Below is a small trained network, with its code and all its weights. Each question gives an input and a class and asks what happens when units are switched off, that is, made to give their printed mean instead of their output.

import numpy as np


def w(rows, s, z=0):
    codes = np.array(rows[::2]) - 128.0
    scale = np.full(codes.shape[1], s)
    scale[-1] = z or s
    return codes * scale


def f(y):
    return np.maximum(y, 0)


def log_softmax(a):
    a = a - a.max(-1, keepdims=True)
    return a - np.log(np.exp(a).sum(-1, keepdims=True))


def net(x, mask):
    res = np.array(x, float).reshape(1, 8) / 4 @ E
    y = f(res @ A[0][:, :-1].T + A[0][:, -1])
    res = res + np.where(mask, y, B[0][:, -1]) @ B[0][:, :-1]
    return log_softmax(res[-1] @ U[:, :-1].T + U[:, -1])


A, B = {}, {}
E = w([
[130,91,102,48],'x0',
[227,184,218,78],'x1',
[77,209,89,114],'x2',
[207,80,66,227],'x3',
[196,2,129,93],'x4',
[123,139,229,187],'x5',
[193,212,91,90],'x6',
[150,112,153,127],'x7',
],0.0085)
A[0] = w([
[189,10,184,178,102],'n1',
[56,162,200,130,188],'n2',
[94,156,200,127,170],'n3',
[197,183,75,26,232],'n4',
[116,41,197,194,182],'n5',
[228,132,83,9,253],'n6',
[178,203,202,196,125],'n7',
[2,86,110,117,179],'n8',
[192,176,69,131,210],'n9',
[159,102,186,52,105],'n10',
[141,63,5,198,148],'n11',
],0.0083,0.0068)
B[0] = w([
[200,29,149,146,227],'n1',
[170,206,71,49,203],'n2',
[170,184,157,67,186],'n3',
[15,106,207,131,229],'n4',
[254,107,100,104,223],'n5',
[54,77,214,129,249],'n6',
[134,176,201,191,198],'n7',
[122,131,20,96,213],'n8',
[76,121,160,196,201],'n9',
[124,104,144,65,177],'n10',
[81,74,89,232,222],'n11',
],0.0088,0.011)
U = w([
[213,54,132,143,135],'0',
[120,118,50,192,105],'1',
[88,102,173,138,64],'2',
[116,187,69,63,103],'3',
[103,118,157,142,255],'4',
[152,112,171,75,133],'5',
[177,245,176,157,85],'6',
],0.013,0.0051)

Each question gives the input, the list of numbers given to net, and the class t.
The units are the neurons (one row each of A and B). Each row of codes is followed by its name. A weight is (code - 128) times the scale printed after its matrix; where a second scale follows, it is the last column's (A, B and U).
mask holds one flag per neuron, in row order. A switched-off neuron (its flag False) gives its mean, the last column of its row in B, instead of its output. The means were averaged over made-up inputs and are rounded, as every weight is.
A unit's drop is (log p(t) with every unit on - log p(t) with that unit switched off) / (log p(t) with every unit on - log p(t) with every unit switched off).
The circuit of an input: a set's keep is (log p(t) with only the set's units on - log p(t) with every unit switched off) / (log p(t) with every unit on - log p(t) with every unit switched off). Starting from all 11 units, units are removed one at a time, each time the one whose removal leaves the highest keep (on an exact tie, the one counted first), for as long as the keep stays at least 0.8.
units of the circuit, in order: the units of the circuit, biggest drop first
unit that matters most: the unit with the biggest drop
top k neurons: the k neurons with the biggest drops, biggest first
drop when u is switched off: that unit's drop, to one decimal
input [4,6,-4,-6,3,4,6,-5], class 2: units of the circuit, in order => [n4, n6]
input [2,1,-5,7,-7,7,3,1], class 6: unit that matters most => n7
input [7,5,-4,0,4,-1,2,-6], class 2: units of the circuit, in order => [n6, n4]
input [-1,-5,6,-2,1,-6,5,2], class 2: units of the circuit, in order => [n4, n6]
input [2,3,-5,-6,-4,-5,4,-8], class 2: units of the circuit, in order => [n4, n6]
input [4,-1,-4,-8,8,0,6,-1], class 2: units of the circuit, in order => [n6, n4]
input [4,-2,6,-2,7,4,-6,-4], class 0: units of the circuit, in order => [n5, n4]
input [-8,0,-5,0,-2,2,-1,4], class 6: top 2 neurons => [n7, n11]
input [3,4,-1,7,-3,-6,-3,4], class 4: units of the circuit, in order => [n5, n6]
input [-6,0,6,-7,7,-5,-2,-8], class 3: units of the circuit, in order => [n8, n1]
input [-6,3,7,5,2,0,0,4], class 6: units of the circuit, in order => [n7, n1]
input [6,-6,0,2,-7,-7,6,-2], class 4: top 3 neurons => [n4, n6, n5]
input [-6,-4,6,-1,-4,4,-4,0], class 3: units of the circuit, in order => [n8, n2]
input [-7,0,-6,-3,-1,5,-1,1], class 6: unit that matters most => n7
input [6,-7,4,5,6,-6,-4,8], class 1: top 2 neurons => [n11, n8]
input [6,5,1,-3,-8,-1,6,-2], class 2: top 4 neurons => [n4, n6, n5, n9]
input [-3,0,1,0,7,-2,7,8], class 2: drop when n6 is switched off => 0.1
input [7,5,5,3,-8,-5,5,1], class 4: drop when n2 is switched off => -0.1
